Here is a tiny trained network, its code and every weight. The questions are about switching its units off for an input and a class, where a switched-off unit gives its printed mean instead of its output.

import numpy as np


def w(rows, s, z=0):
    codes = np.array(rows[::2]) - 128.0
    scale = np.full(codes.shape[1], s)
    scale[-1] = z or s
    return codes * scale


def norm(h):
    return h / np.sqrt((h * h).mean(-1, keepdims=True) + 1e-5)


def f(y):
    return np.maximum(y, 0)


def log_softmax(a):
    a = a - a.max(-1, keepdims=True)
    return a - np.log(np.exp(a).sum(-1, keepdims=True))


def net(x, mask):
    res = np.array(x, float).reshape(1, 6) / 4 @ E
    u = 0
    for l in range(3):
        y = f(norm(res) @ A[l][:, :-1].T + A[l][:, -1])
        res = res + np.where(mask[u : u + 9], y, B[l][:, -1]) @ B[l][:, :-1]
        u += 9
    return log_softmax(norm(res)[-1] @ U[:, :-1].T + U[:, -1])


A, B = {}, {}
E = w([
[98,2,136,172,135,151,50,141,156,145],'x0',
[60,108,87,162,147,34,120,133,117,91],'x1',
[159,134,212,164,182,141,83,206,110,70],'x2',
[135,49,131,124,72,95,147,175,181,57],'x3',
[69,79,213,134,80,90,104,84,112,105],'x4',
[175,180,88,185,161,158,131,229,74,119],'x5',
],0.0076)
A[0] = w([
[81,145,102,112,182,154,133,130,116,166,126],'0.n1',
[131,111,155,157,95,139,142,115,131,98,35],'0.n2',
[69,135,82,169,177,42,160,152,86,2,36],'0.n3',
[183,192,210,139,106,197,121,102,132,224,115],'0.n4',
[165,133,95,94,227,77,117,89,165,103,112],'0.n5',
[131,159,84,171,217,136,141,83,164,121,208],'0.n6',
[122,56,125,20,98,96,176,92,80,151,16],'0.n7',
[207,195,116,120,142,102,132,161,137,152,91],'0.n8',
[103,140,186,70,163,178,140,132,100,159,3],'0.n9',
],0.0072,0.0015)
B[0] = w([
[180,60,206,55,121,69,121,90,161,178,192],'0.n1',
[48,219,97,83,214,161,170,155,109,50,156],'0.n2',
[72,195,184,157,149,34,184,93,141,132,252],'0.n3',
[125,157,205,112,110,113,147,143,49,116,254],'0.n4',
[113,48,113,151,143,153,218,190,94,220,177],'0.n5',
[102,80,118,77,170,144,203,254,132,85,216],'0.n6',
[139,113,37,114,58,214,194,86,220,175,220],'0.n7',
[160,169,97,113,57,129,84,143,112,224,229],'0.n8',
[139,111,212,131,162,234,132,124,105,110,169],'0.n9',
],0.0073,0.0046)
A[1] = w([
[111,143,137,78,140,157,77,121,108,99,117],'1.n1',
[119,89,149,190,143,71,139,168,153,128,168],'1.n2',
[92,123,134,203,98,132,141,138,73,142,126],'1.n3',
[123,149,180,140,116,138,127,108,77,173,68],'1.n4',
[156,136,98,180,166,159,128,139,179,167,13],'1.n5',
[112,109,110,203,144,143,83,143,179,103,87],'1.n6',
[255,125,62,146,98,96,93,225,132,160,15],'1.n7',
[148,166,113,100,89,122,141,97,224,180,5],'1.n8',
[108,180,160,160,171,106,156,130,116,115,162],'1.n9',
],0.01,0.0016)
B[1] = w([
[183,131,115,130,184,186,156,131,96,154,153],'1.n1',
[155,95,92,169,221,94,45,103,104,74,221],'1.n2',
[147,85,132,144,130,73,106,145,159,122,181],'1.n3',
[165,88,189,130,123,218,146,105,129,87,206],'1.n4',
[118,112,124,124,112,125,166,149,48,224,169],'1.n5',
[2,74,161,103,86,182,80,154,14,35,173],'1.n6',
[135,206,76,144,71,124,100,143,157,100,255],'1.n7',
[66,80,111,117,114,158,104,109,161,134,228],'1.n8',
[217,189,119,226,90,138,95,66,202,180,212],'1.n9',
],0.008,0.0061)
A[2] = w([
[105,90,136,108,129,133,181,104,112,135,154],'2.n1',
[92,97,131,87,68,114,181,85,214,122,16],'2.n2',
[93,81,137,117,126,99,2,144,105,44,104],'2.n3',
[155,174,65,84,122,118,97,212,142,208,143],'2.n4',
[71,193,148,137,172,65,129,128,146,86,5],'2.n5',
[90,117,175,220,119,66,136,183,199,87,114],'2.n6',
[140,69,157,173,100,128,116,198,76,75,229],'2.n7',
[88,100,80,162,79,89,115,197,186,156,190],'2.n8',
[66,51,80,156,178,120,29,184,109,149,132],'2.n9',
],0.0084,0.0019)
B[2] = w([
[173,134,164,149,99,81,107,131,168,172,190],'2.n1',
[26,48,102,154,47,83,139,127,154,160,250],'2.n2',
[149,204,68,83,110,163,149,86,19,120,237],'2.n3',
[118,55,153,188,69,94,94,255,185,9,255],'2.n4',
[212,107,155,210,209,100,39,122,146,80,177],'2.n5',
[188,168,23,210,194,156,47,40,84,199,224],'2.n6',
[111,148,112,17,121,102,166,62,128,199,231],'2.n7',
[120,142,186,95,178,153,117,80,135,137,253],'2.n8',
[104,150,147,58,188,136,181,160,119,75,254],'2.n9',
],0.0082,0.0057)
U = w([
[152,176,100,158,73,142,114,205,170,121,145],'0',
[85,129,87,43,188,164,103,104,52,113,67],'1',
[179,129,250,118,133,195,158,115,118,180,82],'2',
[120,64,134,117,214,105,165,177,174,127,2],'3',
[156,156,97,210,198,78,87,84,144,129,247],'4',
[48,63,111,106,78,124,155,81,210,181,174],'5',
],0.015,0.0022)

Each question gives the input, the list of numbers given to net, and the class t.
The units are the neurons (one row each of A and B). Each row of codes is followed by its name. A weight is (code - 128) times the scale printed after its matrix; where a second scale follows, it is the last column's (A, B and U).
mask holds one flag per neuron, layer by layer. A switched-off neuron (its flag False) gives its mean, the last column of its row in B, instead of its output. The means were averaged over made-up inputs and are rounded, as every weight is.
A unit's drop is (log p(t) with every unit on - log p(t) with that unit switched off) / (log p(t) with every unit on - log p(t) with every unit switched off).
The circuit of an input: a set's keep is (log p(t) with only the set's units on - log p(t) with every unit switched off) / (log p(t) with every unit on - log p(t) with every unit switched off). Starting from the 12 units with the biggest drops (on a tie, the unit counted first), units are removed one at a time, each time the one whose removal leaves the highest keep (on an exact tie, the one counted first), for as long as the keep stays at least 0.8.
units of the circuit, in order: the units of the circuit, biggest drop first
most important unit: the unit with the biggest drop
top k neurons: the k neurons with the biggest drops, biggest first
top k neurons in layer l: the k neurons of layer l with the biggest drops, biggest first
drop when u is switched off: that unit's drop, to one decimal
input [1,-4,-5,-5,-4,1], class 2: top 2 neurons => 0.n4, 1.n4
input [0,-2,-7,-8,-5,1], class 2: top 2 neurons in layer 0 => 0.n4, 0.n1
input [3,-3,-8,-8,-6,-1], class 2: units of the circuit, in order => 0.n4, 1.n4
input [0,8,-7,-4,-4,3], class 3: top 2 neurons => 0.n6, 0.n5
input [0,4,-4,2,-1,3], class 4: top neuron => 0.n3
input [-8,8,-4,-8,-6,7], class 0: units of the circuit, in order => 2.n4, 0.n8
input [-1,8,-4,6,-3,-3], class 4: top 3 neurons => 0.n3, 2.n6, 1.n2
input [-5,6,-8,-4,-8,2], class 0: units of the circuit, in order => 2.n4, 0.n8
input [7,-6,-1,-5,-8,4], class 0: top 2 neurons => 1.n7, 2.n4
input [-3,-3,1,-7,-6,5], class 0: top 3 neurons => 2.n4, 1.n7, 0.n8
input [6,7,4,4,7,2], class 4: top 3 neurons => 0.n3, 2.n6, 2.n5
input [7,8,1,-5,2,-1], class 1: top 2 neurons in layer 1 => 1.n6, 1.n7
input [-5,2,2,1,1,-3], class 4: top 3 neurons in layer 0 => 0.n3, 0.n8, 0.n1
input [6,8,1,2,1,-1], class 1: units of the circuit, in order => 2.n3
input [7,5,5,-4,8,0], class 1: top 3 neurons => 1.n6, 2.n3, 2.n9
input [5,7,-4,1,3,3], class 4: top 2 neurons in layer 2 => 2.n6, 2.n5
input [-2,1,5,0,5,-5], class 4: top 2 neurons => 0.n8, 0.n4
input [4,5,-2,-5,-5,7], class 0: top 3 neurons => 1.n7, 2.n4, 0.n8
input [0,2,7,2,4,5], class 4: top 2 neurons => 0.n3, 1.n9
input [8,-2,3,0,-2,8], class 1: most important unit => 1.n6
input [-8,8,-7,-3,-5,0], class 5: top 2 neurons in layer 0 => 0.n1, 0.n4
input [-7,1,6,8,3,2], class 4: drop when 2.n7 is switched off => 0.0
input [-2,4,0,-8,-6,-5], class 3: drop when 2.n4 is switched off => 0.1
input [-7,0,4,7,-1,1], class 4: drop when 0.n3 is switched off => 0.4
input [7,2,3,0,7,5], class 1: drop when 1.n6 is switched off => 0.2
